Each row has two labels, one from each of two sets.
[  3  31   2  11  11  -5  -2   6   4 -10   1  -4  -1  11  -5  -1  17   7
 -22]  (27) (8)
[ -8   1  13  12   9  -2  -6  -8   2 -16 -18  -5   4  -3   4  -8  10  -2
 -16]  (27) (8)
[  9 -11 -10   3   1   7  -9   7   4  -2  -2   7 -22  -6  -3 -10   0  -5
 -11]  (24) (8)
[ -1   6   8   7  14 -14 -19   9   4  -4 -11  -6   9   7   4   3   0   1
 -26]  (27) (8)
[  4 -11  -1   0   4   1 -19  14   0  14   4  -4 -10   9  -9  -4  -2  -7
  -9]  (24) (8)
[  3  -4  -7   5   4   3 -22  11  18  10   1   8 -15 -10   0   8  -5  -3
 -14]  (24) (8)
[ -1  -3   0  -8   2  10   2  -8   6 -13   7  12  -8   4   5 -11  10   9
  -8]  (27) (10)
[  0  -5  -5  -5  43   5 -19 -10   0  14  14   3 -21 -18   6 -12   2  -6
  -9]  (24) (8)
[ -2  -1   4  16 -10  -3  -8  -5  -9 -13  10  -6   0 -17  14   0   4  -6
  -1]  (27) (10)
[ -3  -1  -1  -8   7   0 -14  -4   2  -3  19   4 -12  -1   4 -12   0  -1
 -16]  (24) (13)
[-12  -1   8   8   7  -8 -15   8  10  -1 -10   3   6   4  -2  -1  10   2
  -8]  (27) (8)
[ -1 -12  -3  -5  -4   3 -18   0   1   5  12   2 -14 -11   7 -10  -7  -2
 -15]  (24) (8)
[ -4  -5  -2  12 -13  -3   0  -5   7 -11  35   2  -2   7   1  -8  -4   1
  -1]  (24) (10)
[  2   5  -6  -1  -5   2   0 -24  10 -16  15   0   0   8   1   1   8   8
  -3]  (27) (10)
[  6  -6  -5 -14 -10   3   3 -11   9   3  41  17 -23   5  -4  -6  -7   4
   9]  (24) (10)
[  4  -2   1   9  -5  -4   2   9  -5  -6   5   4  -4  12   6  -3 -12   9
  -4]  (27) (10)
[ -2   0  13   7   3 -43  10   2 -10 -14   5  -1  10   5   8  -1  -5   1
  -8]  (27) (10)
[ -5  14   2  -1  -1  -5   0 -27   5 -25   8  -6  24   5  -4  -5  10  12
  -1]  (27) (10)
[  9   1   0 -16  -3   7  -3  -5   1   5  34   6  -9  11   3   4 -15   4
 -20]  (24) (10)
[  5   7  17   7   4   0 -15  10  15  -6   1  -1   1  10  -3  -3  15   3
 -13]  (27) (8)
[  4  -4  -9   0  -3   8   2 -11  -1  -3  14  -4  -6  12   5  -9  -7  -2
 -10]  (24) (10)
[  2 -10  -2   5   5  -5 -10  -4   2   7   6  -1  -5   3   2  -1  -1  -2
 -17]  (24) (8)
[  5   5 -10  -1   5   4 -19 -12  13 -23   3   6 -16  15  -5   0  10   6
 -28]  (27) (13)
[  5  -6  -5 -12   5   5  -4  -8  12  -1   4   6 -10  -2  -1   2   0   4
  -5]  (24) (13)
[ -8  -3  -7 -27  -6   7 -14   7  11   8  18  17 -17   7  -3  -1   4  -1
 -12]  (24) (8)
[  2   9  -1   0  17  -1 -12   3   3  -5 -14  -8   4  11 -17   0  13   4
 -31]  (27) (8)
[ -2   9   6  -5   3  -3   3 -11   2 -12  -3  -8   9   3  -3   8   8   6
  -6]  (27) (10)
[ -6   0   8   2  13 -15 -16  12   5 -10 -24  -3   2  -9   4  -9  22  -1
 -10]  (27) (8)
[  1   3  -3 -13  -4   6   1 -18  11  -9  14   1  -9   4  -8  -1   4   9
  -3]  (27) (10)
[  4   6  10  -3   0 -12 -13 -18   5 -15  17  -5   3  13   5   1   4  10
 -11]  (27) (10)
[  4  -6 -27  -2 -13   6  12 -12   1  -4  31  -6  -9  12  -6   8 -12  12
   5]  (24) (10)
[ 11   3   4 -12  16   3   3 -21  -2 -14  -8   0  -4   0  -3   4   7  17
  -9]  (27) (13)
[  1   1   6   5  -7   1   4 -25  -1 -22  22  -8  -1   3   4   4  13  10
  -3]  (27) (10)
[  2   3   9  -5  -1  -2  -2 -16   8 -16  13   0  -2  11   3   3   0   9
  -6]  (27) (10)
[  0  10  -2  -8  -3  14  -6 -25   5  -9  20  -9  -6   8  -8   2   2   6
   0]  (27) (10)
[  1  -1  -6  -3   6   4 -14  -4  -2  -2  10  -1 -14  -5   1  -9  -3  -2
 -20]  (24) (13)
